Below is a small trained network, with its code and all its weights. Each question gives an input and a class and asks what happens when units are switched off, that is, made to give their printed mean instead of their output.

import numpy as np


def w(rows, s, z=0):
    codes = np.array(rows[::2]) - 128.0
    scale = np.full(codes.shape[1], s)
    scale[-1] = z or s
    return codes * scale


def f(y):
    return y / 2 * (1 + np.tanh(0.7978845608 * (y + 0.044715 * y**3)))


def log_softmax(a):
    a = a - a.max(-1, keepdims=True)
    return a - np.log(np.exp(a).sum(-1, keepdims=True))


def net(x, mask):
    res = np.array(x, float).reshape(1, 3) / 4 @ E
    y = f(res @ A[0][:, :-1].T + A[0][:, -1])
    res = res + np.where(mask, y, B[0][:, -1]) @ B[0][:, :-1]
    return log_softmax(res[-1] @ U[:, :-1].T + U[:, -1])


A, B = {}, {}
E = w([
[254,126,189,196],'x0',
[101,148,253,18],'x1',
[77,83,178,229],'x2',
],0.0081)
A[0] = w([
[223,127,177,198,29],'neuron 0',
[134,110,115,85,98],'neuron 1',
[100,106,206,183,10],'neuron 2',
[129,153,132,141,116],'neuron 3',
[212,136,151,38,99],'neuron 4',
[137,91,115,96,124],'neuron 5',
[114,107,113,190,92],'neuron 6',
[134,120,124,149,103],'neuron 7',
[31,123,119,162,106],'neuron 8',
[139,178,99,168,157],'neuron 9',
[124,163,107,117,124],'neuron 10',
[120,114,118,139,138],'neuron 11',
[99,136,121,109,140],'neuron 12',
[151,125,116,128,107],'neuron 13',
[150,122,111,147,127],'neuron 14',
[133,181,130,122,119],'neuron 15',
[165,89,119,90,110],'neuron 16',
[86,111,101,83,152],'neuron 17',
[159,71,103,133,131],'neuron 18',
[163,130,139,174,56],'neuron 19',
[103,127,122,138,116],'neuron 20',
[66,128,94,41,56],'neuron 21',
[97,140,120,95,115],'neuron 22',
[222,121,166,186,160],'neuron 23',
[99,145,117,123,139],'neuron 24',
[91,130,123,154,132],'neuron 25',
[102,127,189,178,65],'neuron 26',
[97,104,100,150,119],'neuron 27',
[215,118,17,165,45],'neuron 28',
[110,102,116,103,143],'neuron 29',
[104,121,123,98,120],'neuron 30',
[71,122,94,172,134],'neuron 31',
[205,146,24,19,122],'neuron 32',
[173,154,128,100,90],'neuron 33',
[229,133,194,75,102],'neuron 34',
[76,153,98,180,134],'neuron 35',
[56,120,251,85,41],'neuron 36',
[139,112,81,158,175],'neuron 37',
[107,183,147,148,129],'neuron 38',
[182,136,64,150,32],'neuron 39',
[161,137,31,68,32],'neuron 40',
],0.017,0.011)
B[0] = w([
[227,97,88,162,207],'neuron 0',
[118,145,141,128,136],'neuron 1',
[102,209,126,114,154],'neuron 2',
[130,126,131,128,126],'neuron 3',
[20,104,168,118,203],'neuron 4',
[113,135,118,126,133],'neuron 5',
[137,81,136,114,171],'neuron 6',
[134,120,120,136,133],'neuron 7',
[127,65,140,125,177],'neuron 8',
[158,106,118,129,181],'neuron 9',
[142,145,138,130,138],'neuron 10',
[130,116,127,132,141],'neuron 11',
[149,139,123,130,150],'neuron 12',
[131,121,122,124,131],'neuron 13',
[153,117,116,124,153],'neuron 14',
[112,132,136,126,134],'neuron 15',
[99,123,123,116,138],'neuron 16',
[162,151,112,137,180],'neuron 17',
[160,117,123,129,159],'neuron 18',
[171,102,106,129,152],'neuron 19',
[134,118,147,135,132],'neuron 20',
[82,193,130,120,182],'neuron 21',
[156,156,144,137,151],'neuron 22',
[130,199,119,113,255],'neuron 23',
[137,130,131,132,145],'neuron 24',
[125,105,132,131,149],'neuron 25',
[139,191,105,131,154],'neuron 26',
[117,89,148,136,156],'neuron 27',
[86,230,125,113,224],'neuron 28',
[137,133,112,123,147],'neuron 29',
[130,141,107,128,145],'neuron 30',
[123,65,142,118,184],'neuron 31',
[220,164,86,150,235],'neuron 32',
[99,112,157,117,147],'neuron 33',
[16,94,180,112,218],'neuron 34',
[120,70,142,134,178],'neuron 35',
[253,148,65,150,207],'neuron 36',
[161,92,121,144,205],'neuron 37',
[140,133,127,118,132],'neuron 38',
[101,184,140,131,164],'neuron 39',
[211,67,97,138,169],'neuron 40',
],0.041,0.013)
U = w([
[175,54,56,217,249],'0',
[92,184,85,169,85],'1',
[57,2,143,164,37],'2',
],0.01,0.0012)

Each question gives the input, the list of numbers given to net, and the class t.
The units are the neurons (one row each of A and B). Each row of codes is followed by its name. A weight is (code - 128) times the scale printed after its matrix; where a second scale follows, it is the last column's (A, B and U).
mask holds one flag per neuron, in row order. A switched-off neuron (its flag False) gives its mean, the last column of its row in B, instead of its output. The means were averaged over made-up inputs and are rounded, as every weight is.
A unit's drop is (log p(t) with every unit on - log p(t) with that unit switched off) / (log p(t) with every unit on - log p(t) with every unit switched off).
The circuit of an input: a set's keep is (log p(t) with only the set's units on - log p(t) with every unit switched off) / (log p(t) with every unit on - log p(t) with every unit switched off). Starting from the 12 units with the biggest drops (on a tie, the unit counted first), units are removed one at a time, each time the one whose removal leaves the highest keep (on an exact tie, the one counted first), for as long as the keep stays at least 0.8.
units of the circuit, in order: the units of the circuit, biggest drop first
top k neurons: the k neurons with the biggest drops, biggest first
drop of u: that unit's drop, to one decimal
input [2,1,5], class 1: units of the circuit, in order -> neuron 2
input [8,3,5], class 1: top 2 neurons -> neuron 23; neuron 2
input [0,-8,7], class 2: top 4 neurons -> neuron 32; neuron 36; neuron 31; neuron 35
input [-1,-1,3], class 2: top 3 neurons -> neuron 36; neuron 32; neuron 0
input [-5,1,-2], class 1: top 3 neurons -> neuron 21; neuron 0; neuron 36
input [-2,0,8], class 2: top 2 neurons -> neuron 32; neuron 0
input [0,-5,8], class 2: top 2 neurons -> neuron 32; neuron 36
input [5,2,1], class 1: top 4 neurons -> neuron 23; neuron 31; neuron 35; neuron 8
input [6,-2,0], class 1: top 2 neurons -> neuron 23; neuron 36
input [8,5,7], class 1: top 2 neurons -> neuron 2; neuron 23
input [0,-6,8], class 2: top 3 neurons -> neuron 32; neuron 36; neuron 31
input [-7,8,4], class 0: drop of neuron 36 -> 8.8
input [1,2,3], class 1: drop of neuron 6 -> 0.1
input [5,8,-1], class 2: units of the circuit, in order -> neuron 34
